Below are the code and all the weights of a small trained network. Each question names an input and a class and asks about switching units off, where a switched-off unit gives its printed mean instead of its output.

import numpy as np


def w(rows, s, z=0):
    codes = np.array(rows[::2]) - 128.0
    scale = np.full(codes.shape[1], s)
    scale[-1] = z or s
    return codes * scale


def norm(h):
    return h / np.sqrt((h * h).mean(-1, keepdims=True) + 1e-5)


def f(y):
    return np.maximum(y, 0)


def log_softmax(a):
    a = a - a.max(-1, keepdims=True)
    return a - np.log(np.exp(a).sum(-1, keepdims=True))


def net(x, mask):
    res = np.array(x, float).reshape(1, 8) / 4 @ E
    u = 0
    for l in range(3):
        y = f(norm(res) @ A[l][:, :-1].T + A[l][:, -1])
        res = res + np.where(mask[u : u + 4], y, B[l][:, -1]) @ B[l][:, :-1]
        u += 4
    return log_softmax(norm(res)[-1] @ U[:, :-1].T + U[:, -1])


A, B = {}, {}
E = w([
[32,138,192,161,165,110,65,137,232],'x0',
[90,182,44,162,200,47,220,83,144],'x1',
[83,150,242,161,3,124,81,127,158],'x2',
[37,211,176,65,214,63,34,114,141],'x3',
[79,88,21,130,144,22,143,86,42],'x4',
[121,115,149,240,124,160,169,144,198],'x5',
[144,106,132,33,71,133,71,143,223],'x6',
[123,172,137,191,130,56,97,38,243],'x7',
],0.0056)
A[0] = w([
[106,127,151,49,255,134,130,176,118,101],'0.n1',
[192,144,83,91,152,168,212,107,70,55],'0.n2',
[153,125,109,179,78,152,152,105,199,140],'0.n3',
[23,108,83,181,158,106,147,125,77,252],'0.n4',
],0.0097,0.0024)
B[0] = w([
[247,184,123,132,99,126,127,187,195,237],'0.n1',
[158,98,66,134,203,186,102,226,113,250],'0.n2',
[212,143,164,116,85,57,211,112,174,216],'0.n3',
[80,141,111,162,112,139,122,80,176,254],'0.n4',
],0.013,0.0061)
A[1] = w([
[173,158,78,136,55,68,63,116,75,68],'1.n1',
[187,127,237,93,75,193,10,119,113,61],'1.n2',
[166,187,63,119,76,1,139,37,123,168],'1.n3',
[192,153,87,5,51,114,45,182,154,247],'1.n4',
],0.0071,0.0014)
B[1] = w([
[190,204,131,118,17,136,254,162,251,153],'1.n1',
[13,87,117,113,237,177,164,68,116,211],'1.n2',
[139,253,242,183,150,148,129,104,149,197],'1.n3',
[141,48,164,231,152,227,216,129,201,254],'1.n4',
],0.0074,0.0084)
A[2] = w([
[1,87,141,134,194,163,95,58,191,236],'2.n1',
[102,129,108,89,135,129,159,110,89,2],'2.n2',
[176,65,42,86,114,162,136,118,132,104],'2.n3',
[72,45,227,58,89,160,134,91,95,121],'2.n4',
],0.0088,0.0019)
B[2] = w([
[85,83,101,137,131,218,63,193,2,254],'2.n1',
[218,153,130,113,165,100,166,113,123,129],'2.n2',
[202,146,47,123,180,201,81,163,186,210],'2.n3',
[51,245,110,126,145,6,162,9,103,187],'2.n4',
],0.0089,0.0068)
U = w([
[123,189,96,96,167,30,55,119,108,60],'0',
[130,83,121,69,92,39,118,135,45,3],'1',
[5,140,99,171,135,144,98,88,47,167],'2',
[180,180,215,138,81,125,182,116,193,190],'3',
[197,81,39,101,192,196,122,212,107,190],'4',
],0.011,0.0041)

Each question gives the input, the list of numbers given to net, and the class t.
The units are the neurons (one row each of A and B). Each row of codes is followed by its name. A weight is (code - 128) times the scale printed after its matrix; where a second scale follows, it is the last column's (A, B and U).
mask holds one flag per neuron, layer by layer. A switched-off neuron (its flag False) gives its mean, the last column of its row in B, instead of its output. The means were averaged over made-up inputs and are rounded, as every weight is.
A unit's drop is (log p(t) with every unit on - log p(t) with that unit switched off) / (log p(t) with every unit on - log p(t) with every unit switched off).
The circuit of an input: a set's keep is (log p(t) with only the set's units on - log p(t) with every unit switched off) / (log p(t) with every unit on - log p(t) with every unit switched off). Starting from all 12 units, units are removed one at a time, each time the one whose removal leaves the highest keep (on an exact tie, the one counted first), for as long as the keep stays at least 0.8.
circuit, biggest first: the units of the circuit, biggest drop first
top k neurons: the k neurons with the biggest drops, biggest first
k most important neurons of layer l: the k neurons of layer l with the biggest drops, biggest first
drop of u: that unit's drop, to one decimal
input [0,-2,-2,3,-3,-4,-2,-1], class 3: top neuron -> [0.n1]
input [8,1,-7,1,2,-5,-7,1], class 0: 3 most important neurons of layer 0 -> [0.n1 0.n4 0.n3]
input [-2,1,0,0,-8,6,8,-8], class 3: top 2 neurons -> [0.n2 0.n3]
input [7,0,-5,3,2,-4,1,-2], class 3: circuit, biggest first -> [0.n1 0.n2]
input [4,2,2,1,5,-8,-4,-7], class 3: top 2 neurons -> [0.n1 0.n4]
input [4,-8,1,1,-5,1,7,2], class 2: circuit, biggest first -> [1.n2 0.n1 2.n4]
input [0,8,2,3,-5,-3,-7,6], class 2: circuit, biggest first -> [0.n1 2.n1]
input [1,-7,8,1,3,-1,-2,8], class 2: top 3 neurons -> [0.n1 1.n2 2.n1]
input [7,2,1,5,6,-5,5,-4], class 3: top 2 neurons -> [0.n1 0.n2]
input [6,3,4,3,-6,-8,-5,0], class 4: top 2 neurons -> [0.n3 0.n1]
input [7,3,-5,7,-1,8,1,-3], class 3: top 4 neurons -> [0.n1 0.n2 1.n2 2.n3]
input [-5,-3,5,8,-8,-2,0,-6], class 2: top 3 neurons -> [1.n2 0.n3 0.n2]
input [-1,-4,4,-3,-2,-6,-5,4], class 2: top 2 neurons -> [1.n2 0.n1]
input [5,1,-4,-8,-3,8,-2,1], class 3: circuit, biggest first -> [0.n3]
input [8,3,5,0,7,-4,6,3], class 2: top 2 neurons -> [0.n1 2.n1]
input [5,0,-7,-8,5,7,8,4], class 3: drop of 0.n3 -> 0.2
input [3,-6,-6,-2,3,5,8,7], class 3: drop of 0.n3 -> 0.8
input [-8,-4,1,-2,2,8,6,2], class 3: drop of 0.n2 -> 0.0
